Here is a tiny trained network, its code and every weight. The questions are about switching its units off for an input and a class, where a switched-off unit gives its printed mean instead of its output.

import numpy as np


def w(rows, s, z=0):
    codes = np.array(rows[::2]) - 128.0
    scale = np.full(codes.shape[1], s)
    scale[-1] = z or s
    return codes * scale


def norm(h):
    return h / np.sqrt((h * h).mean(-1, keepdims=True) + 1e-5)


def f(y):
    return y / 2 * (1 + np.tanh(0.7978845608 * (y + 0.044715 * y**3)))


def log_softmax(a):
    a = a - a.max(-1, keepdims=True)
    return a - np.log(np.exp(a).sum(-1, keepdims=True))


def net(x, mask):
    res = np.array(x, float).reshape(1, 3) / 4 @ E
    u = 0
    for l in range(2):
        y = f(norm(res) @ A[l][:, :-1].T + A[l][:, -1])
        res = res + np.where(mask[u : u + 12], y, B[l][:, -1]) @ B[l][:, :-1]
        u += 12
    return log_softmax(norm(res)[-1] @ U[:, :-1].T + U[:, -1])


A, B = {}, {}
E = w([
[166,157,109,84,145,80,86],'x0',
[62,146,94,170,134,58,179],'x1',
[1,126,185,57,96,140,95],'x2',
],0.0085)
A[0] = w([
[173,75,64,130,114,136,205,120],'L0N0',
[140,168,48,75,119,71,52,28],'L0N1',
[155,100,92,108,89,205,65,19],'L0N2',
[162,136,162,132,171,167,91,64],'L0N3',
[106,89,135,183,128,196,170,74],'L0N4',
[151,105,57,165,122,139,111,80],'L0N5',
[94,84,133,106,99,130,142,27],'L0N6',
[95,178,170,107,90,123,108,165],'L0N7',
[151,150,146,77,255,79,96,7],'L0N8',
[112,119,80,138,126,107,109,139],'L0N9',
[206,110,84,118,132,146,135,37],'L0N10',
[189,167,139,128,181,134,89,161],'L0N11',
],0.0095,0.0014)
B[0] = w([
[161,154,183,106,83,95,64,238],'L0N0',
[116,107,81,138,53,233,163,252],'L0N1',
[119,128,50,147,230,126,28,211],'L0N2',
[63,63,127,144,229,154,174,173],'L0N3',
[158,129,14,108,22,192,147,225],'L0N4',
[107,188,179,141,81,58,153,187],'L0N5',
[216,144,130,140,128,125,102,170],'L0N6',
[165,202,145,169,51,122,41,232],'L0N7',
[118,35,78,199,2,179,203,212],'L0N8',
[80,223,80,175,156,157,92,152],'L0N9',
[101,211,164,91,99,111,138,235],'L0N10',
[98,115,176,161,145,197,157,226],'L0N11',
],0.0062,0.0039)
A[1] = w([
[57,111,99,161,121,163,77,177],'L1N0',
[83,153,120,108,254,161,100,117],'L1N1',
[134,67,69,72,68,148,173,50],'L1N2',
[237,124,98,205,176,108,200,162],'L1N3',
[132,82,148,127,151,221,157,253],'L1N4',
[27,124,104,165,112,60,118,122],'L1N5',
[145,205,63,172,44,88,105,210],'L1N6',
[52,163,52,132,165,54,137,1],'L1N7',
[133,106,221,82,145,188,105,185],'L1N8',
[112,199,231,60,95,78,82,142],'L1N9',
[97,85,91,146,133,66,165,106],'L1N10',
[167,111,140,94,122,161,108,23],'L1N11',
],0.009,0.0022)
B[1] = w([
[253,193,110,97,92,105,153,184],'L1N0',
[145,116,109,137,198,108,90,147],'L1N1',
[152,120,64,164,118,214,147,158],'L1N2',
[136,130,169,12,45,132,91,182],'L1N3',
[41,129,77,154,128,59,143,173],'L1N4',
[194,76,124,55,162,112,104,170],'L1N5',
[91,121,132,150,209,173,126,244],'L1N6',
[114,76,152,118,172,164,108,146],'L1N7',
[114,105,164,125,184,78,201,167],'L1N8',
[150,159,136,184,110,112,185,176],'L1N9',
[69,86,126,95,161,121,105,134],'L1N10',
[55,128,105,82,156,151,131,135],'L1N11',
],0.0077,0.011)
U = w([
[183,222,206,84,52,102,130,156],'0',
[130,88,31,113,56,214,154,143],'1',
[112,53,88,72,246,106,106,129],'2',
[139,190,78,239,173,141,131,164],'3',
[162,8,127,221,62,41,69,1],'4',
],0.011,0.0043)

Each question gives the input, the list of numbers given to net, and the class t.
The units are the neurons (one row each of A and B). Each row of codes is followed by its name. A weight is (code - 128) times the scale printed after its matrix; where a second scale follows, it is the last column's (A, B and U).
mask holds one flag per neuron, layer by layer. A switched-off neuron (its flag False) gives its mean, the last column of its row in B, instead of its output. The means were averaged over made-up inputs and are rounded, as every weight is.
A unit's drop is (log p(t) with every unit on - log p(t) with that unit switched off) / (log p(t) with every unit on - log p(t) with every unit switched off).
The circuit of an input: a set's keep is (log p(t) with only the set's units on - log p(t) with every unit switched off) / (log p(t) with every unit on - log p(t) with every unit switched off). Starting from the 12 units with the biggest drops (on a tie, the unit counted first), units are removed one at a time, each time the one whose removal leaves the highest keep (on an exact tie, the one counted first), for as long as the keep stays at least 0.8.
units of the circuit, in order: the units of the circuit, biggest drop first
unit that matters most: the unit with the biggest drop
top k neurons: the k neurons with the biggest drops, biggest first
top k neurons in layer l: the k neurons of layer l with the biggest drops, biggest first
drop of u: that unit's drop, to one decimal
input [2,3,2], class 3: top 3 neurons in layer 0 -> [L0N7 L0N3 L0N2]
input [-3,7,7], class 0: units of the circuit, in order -> [L1N0 L1N6 L0N8]
input [1,-1,0], class 3: unit that matters most -> L1N3
input [6,-7,4], class 2: top 2 neurons -> [L0N4 L0N2]
input [7,6,-2], class 1: top 2 neurons -> [L0N1 L0N8]
input [8,-8,-1], class 1: top 3 neurons -> [L0N8 L0N1 L1N6]
input [8,4,7], class 1: top 3 neurons -> [L0N1 L0N8 L0N0]
input [7,-4,-4], class 1: units of the circuit, in order -> [L0N8 L0N1]
input [3,8,6], class 2: top 3 neurons -> [L1N5 L1N7 L0N0]
input [-5,7,-1], class 2: top 2 neurons -> [L0N1 L0N8]
input [0,6,8], class 0: top 2 neurons -> [L0N7 L1N9]
input [0,-7,-7], class 0: units of the circuit, in order -> [L1N3 L0N10]
input [-2,-3,1], class 3: top 2 neurons in layer 0 -> [L0N4 L0N0]
input [8,-1,7], class 1: unit that matters most -> L0N1
input [-3,4,-5], class 0: top 2 neurons -> [L1N3 L0N0]
input [-1,2,-8], class 0: drop of L1N3 -> 0.2
input [-3,-5,-8], class 0: drop of L1N3 -> 0.1
input [6,-4,2], class 1: drop of L0N8 -> 0.5
